Below is a small trained network, with its code and all its weights. Each question gives an input and a class and asks what happens when units are switched off, that is, made to give their printed mean instead of their output.

import numpy as np


def w(rows, s, z=0):
    codes = np.array(rows[::2]) - 128.0
    scale = np.full(codes.shape[1], s)
    scale[-1] = z or s
    return codes * scale


def f(y):
    return y / 2 * (1 + np.tanh(0.7978845608 * (y + 0.044715 * y**3)))


def log_softmax(a):
    a = a - a.max(-1, keepdims=True)
    return a - np.log(np.exp(a).sum(-1, keepdims=True))


def net(x, mask):
    res = np.array(x, float).reshape(1, 7) / 4 @ E
    y = f(res @ A[0][:, :-1].T + A[0][:, -1])
    res = res + np.where(mask, y, B[0][:, -1]) @ B[0][:, :-1]
    return log_softmax(res[-1] @ U[:, :-1].T + U[:, -1])


A, B = {}, {}
E = w([
[154,155,100,1,88,116,122],'x0',
[142,137,138,112,115,150,138],'x1',
[204,118,64,169,173,161,148],'x2',
[141,135,142,123,129,122,136],'x3',
[137,98,170,91,144,171,167],'x4',
[100,119,96,133,128,135,120],'x5',
[183,175,195,134,84,175,140],'x6',
],0.0083)
A[0] = w([
[215,149,94,159,170,105,156,95],'n1',
[41,158,223,109,98,70,161,147],'n2',
[169,172,79,72,112,150,74,122],'n3',
[124,73,149,164,197,74,127,119],'n4',
[191,176,211,191,60,145,142,130],'n5',
[128,115,122,148,94,132,88,3],'n6',
[81,132,145,255,129,150,188,113],'n7',
[103,156,47,160,153,128,63,177],'n8',
[207,146,15,130,171,185,158,36],'n9',
[200,143,84,140,214,171,125,42],'n10',
],0.0082,0.0033)
B[0] = w([
[93,105,214,112,141,249,106,190],'n1',
[109,141,88,176,199,255,28,244],'n2',
[52,105,120,148,90,103,236,188],'n3',
[133,166,99,45,106,62,158,193],'n4',
[135,3,46,52,186,84,160,239],'n5',
[113,234,118,137,206,84,81,100],'n6',
[55,113,5,46,119,109,196,255],'n7',
[174,96,171,190,91,12,109,218],'n8',
[26,122,141,145,179,190,90,228],'n9',
[63,196,254,140,185,221,70,195],'n10',
],0.0059,0.0043)
U = w([
[146,86,126,115,144,137,141,251],'0',
[75,180,204,170,154,217,45,65],'1',
[184,79,77,77,137,117,210,137],'2',
[122,131,57,64,115,122,255,80],'3',
[152,126,155,149,118,138,147,137],'4',
[149,149,140,136,117,138,204,128],'5',
],0.0077,0.003)

Each question gives the input, the list of numbers given to net, and the class t.
The units are the neurons (one row each of A and B). Each row of codes is followed by its name. A weight is (code - 128) times the scale printed after its matrix; where a second scale follows, it is the last column's (A, B and U).
mask holds one flag per neuron, in row order. A switched-off neuron (its flag False) gives its mean, the last column of its row in B, instead of its output. The means were averaged over made-up inputs and are rounded, as every weight is.
A unit's drop is (log p(t) with every unit on - log p(t) with that unit switched off) / (log p(t) with every unit on - log p(t) with every unit switched off).
The circuit of an input: a set's keep is (log p(t) with only the set's units on - log p(t) with every unit switched off) / (log p(t) with every unit on - log p(t) with every unit switched off). Starting from all 10 units, units are removed one at a time, each time the one whose removal leaves the highest keep (on an exact tie, the one counted first), for as long as the keep stays at least 0.8.
circuit, biggest first: the units of the circuit, biggest drop first
most important unit: the unit with the biggest drop
k most important neurons: the k neurons with the biggest drops, biggest first
drop of u: that unit's drop, to one decimal
input [3,-4,-8,6,8,-5,4], class 1: 2 most important neurons => (n2 n7)
input [-5,2,-4,-8,-3,-2,4], class 3: circuit, biggest first => (n7 n5)
input [-3,6,-8,4,8,2,-3], class 1: circuit, biggest first => (n2)
input [0,2,-5,-7,-8,1,8], class 2: 4 most important neurons => (n5 n10 n9 n1)
input [-5,6,4,-2,-4,6,8], class 2: 2 most important neurons => (n5 n7)
input [-8,8,-1,-7,-6,-5,5], class 3: circuit, biggest first => (n7 n5)
input [1,5,8,4,-2,-6,-3], class 1: circuit, biggest first => (n10 n9)
input [-7,1,0,-1,7,5,-3], class 3: circuit, biggest first => (n7 n4)
input [-8,-6,-2,-1,2,1,-3], class 3: 2 most important neurons => (n7 n4)
input [-5,2,-2,3,-4,3,2], class 3: circuit, biggest first => (n7 n10)
input [-8,5,-2,-1,1,-7,-2], class 3: circuit, biggest first => (n7 n4)
input [3,-5,7,0,-6,2,-6], class 1: circuit, biggest first => (n9 n10)
input [-1,-5,6,-4,-4,3,-2], class 1: 3 most important neurons => (n10 n9 n5)
input [-1,4,2,-8,-1,-3,7], class 2: 2 most important neurons => (n5 n2)
input [-2,-7,-4,2,7,-3,7], class 2: circuit, biggest first => (n5)
input [6,5,-8,1,6,3,5], class 1: 3 most important neurons => (n2 n7 n4)
input [6,-4,-8,6,2,2,-1], class 1: 3 most important neurons => (n2 n5 n7)
input [-8,-5,2,8,2,-1,-3], class 3: 3 most important neurons => (n7 n4 n2)
input [-7,-3,1,-5,-5,6,3], class 3: drop of n7 => 0.7
input [7,-1,8,1,1,-3,5], class 1: drop of n3 => -0.1
input [8,2,8,6,8,3,1], class 1: drop of n6 => 0.0
input [5,5,8,-8,-4,-4,0], class 1: drop of n9 => 0.2
input [-5,7,-8,7,-1,-8,5], class 0: most important unit => n5
